Here is a tiny trained network, its code and every weight. The questions are about switching its units off for an input and a class, where a switched-off unit gives its printed mean instead of its output.

import numpy as np


def w(rows, s, z=0):
    codes = np.array(rows[::2]) - 128.0
    scale = np.full(codes.shape[1], s)
    scale[-1] = z or s
    return codes * scale


def norm(h):
    return h / np.sqrt((h * h).mean(-1, keepdims=True) + 1e-5)


def f(y):
    return y / 2 * (1 + np.tanh(0.7978845608 * (y + 0.044715 * y**3)))


def log_softmax(a):
    a = a - a.max(-1, keepdims=True)
    return a - np.log(np.exp(a).sum(-1, keepdims=True))


def net(x, mask):
    res = np.array(x, float).reshape(1, 4) / 4 @ E
    u = 0
    for l in range(2):
        y = f(norm(res) @ A[l][:, :-1].T + A[l][:, -1])
        res = res + np.where(mask[u : u + 9], y, B[l][:, -1]) @ B[l][:, :-1]
        u += 9
    return log_softmax(norm(res)[-1] @ U[:, :-1].T + U[:, -1])


A, B = {}, {}
E = w([
[3,92,64,112,129],'x0',
[107,111,196,240,133],'x1',
[173,82,65,158,79],'x2',
[125,124,183,115,36],'x3',
],0.0049)
A[0] = w([
[77,90,172,194,141,7],'L0N1',
[121,146,93,136,241,123],'L0N2',
[128,133,144,215,96,36],'L0N3',
[90,160,207,78,195,43],'L0N4',
[138,171,77,1,90,11],'L0N5',
[41,78,85,105,98,65],'L0N6',
[178,53,69,149,117,207],'L0N7',
[131,134,82,84,129,38],'L0N8',
[95,107,201,81,33,72],'L0N9',
],0.0099,0.0016)
B[0] = w([
[157,48,165,82,226,209],'L0N1',
[140,128,85,201,93,223],'L0N2',
[129,56,127,50,140,196],'L0N3',
[53,104,103,74,2,207],'L0N4',
[177,21,125,122,154,254],'L0N5',
[133,238,168,69,217,229],'L0N6',
[20,146,161,107,38,220],'L0N7',
[118,93,138,132,168,153],'L0N8',
[118,141,5,237,156,226],'L0N9',
],0.0085,0.0042)
A[1] = w([
[163,146,59,87,145,225],'L1N1',
[164,126,158,124,70,212],'L1N2',
[113,123,52,255,126,31],'L1N3',
[91,129,203,199,131,49],'L1N4',
[79,92,160,94,126,253],'L1N5',
[83,124,110,109,141,218],'L1N6',
[125,102,56,59,86,101],'L1N7',
[226,169,165,130,81,173],'L1N8',
[166,122,130,123,126,93],'L1N9',
],0.0093,0.002)
B[1] = w([
[125,112,202,226,176,207],'L1N1',
[18,176,81,69,146,193],'L1N2',
[169,174,61,213,146,233],'L1N3',
[75,30,61,151,130,142],'L1N4',
[218,163,91,113,77,252],'L1N5',
[187,158,187,138,29,217],'L1N6',
[81,116,179,181,118,236],'L1N7',
[49,201,142,105,254,193],'L1N8',
[82,123,251,64,167,129],'L1N9',
],0.0061,0.0035)
U = w([
[144,3,151,94,169,141],'0',
[123,149,92,209,144,154],'1',
[90,190,160,77,181,175],'2',
[87,126,136,99,45,166],'3',
[167,131,135,129,117,124],'4',
[186,154,148,118,112,2],'5',
],0.018,0.007)

Each question gives the input, the list of numbers given to net, and the class t.
The units are the neurons (one row each of A and B). Each row of codes is followed by its name. A weight is (code - 128) times the scale printed after its matrix; where a second scale follows, it is the last column's (A, B and U).
mask holds one flag per neuron, layer by layer. A switched-off neuron (its flag False) gives its mean, the last column of its row in B, instead of its output. The means were averaged over made-up inputs and are rounded, as every weight is.
A unit's drop is (log p(t) with every unit on - log p(t) with that unit switched off) / (log p(t) with every unit on - log p(t) with every unit switched off).
The circuit of an input: a set's keep is (log p(t) with only the set's units on - log p(t) with every unit switched off) / (log p(t) with every unit on - log p(t) with every unit switched off). Starting from the 12 units with the biggest drops (on a tie, the unit counted first), units are removed one at a time, each time the one whose removal leaves the highest keep (on an exact tie, the one counted first), for as long as the keep stays at least 0.8.
circuit, biggest first: the units of the circuit, biggest drop first
k most important neurons: the k neurons with the biggest drops, biggest first
k most important neurons of layer l: the k neurons of layer l with the biggest drops, biggest first
input [-2,-1,-8,0], class 3: circuit, biggest first => L0N4
input [6,2,8,-5], class 3: 2 most important neurons => L0N7, L0N9
input [2,-6,-2,-7], class 1: 4 most important neurons => L0N2, L0N1, L0N3, L1N3
input [5,-5,0,-2], class 0: 2 most important neurons => L0N5, L1N8
input [-5,-2,5,-2], class 2: circuit, biggest first => L0N9, L1N8
input [-7,6,0,-2], class 2: circuit, biggest first => L1N8, L0N9
input [-1,5,-3,4], class 0: 2 most important neurons => L0N1, L0N3
input [6,-8,-5,-8], class 0: 2 most important neurons => L0N5, L0N9
input [5,8,-7,-2], class 0: 2 most important neurons of layer 0 => L0N1, L0N7
input [7,6,5,4], class 2: 2 most important neurons => L0N6, L0N5
input [-7,-7,-3,-8], class 1: 2 most important neurons of layer 1 => L1N1, L1N8
input [4,6,5,7], class 1: 3 most important neurons => L0N9, L0N5, L1N3
input [1,7,-8,2], class 3: 2 most important neurons => L0N4, L0N5
input [8,-1,3,8], class 1: circuit, biggest first => L0N9
input [2,-3,7,-4], class 3: 2 most important neurons => L0N7, L0N9
input [8,3,6,-6], class 2: 2 most important neurons => L0N6, L0N9
input [6,-4,7,-6], class 3: 4 most important neurons of layer 1 => L1N6, L1N3, L1N8, L1N2
input [8,6,2,-3], class 2: 2 most important neurons of layer 0 => L0N6, L0N5
input [-7,-5,-1,-3], class 2: 4 most important neurons => L1N8, L0N9, L0N1, L0N3
input [-8,4,7,-3], class 2: 2 most important neurons => L1N8, L0N9
input [6,-3,5,-3], class 2: circuit, biggest first => L0N6
input [-4,2,2,-2], class 2: 2 most important neurons => L0N9, L0N4
input [-3,-8,-6,-8], class 0: 2 most important neurons => L0N5, L0N9
input [-6,3,2,4], class 2: 3 most important neurons of layer 0 => L0N2, L0N3, L0N5
input [-1,3,8,-7], class 3: 2 most important neurons of layer 0 => L0N7, L0N9
input [6,3,-4,7], class 1: 2 most important neurons of layer 0 => L0N9, L0N7
input [2,-3,-8,0], class 3: circuit, biggest first => L0N4
input [-5,-1,-6,7], class 1: 2 most important neurons of layer 0 => L0N9, L0N7
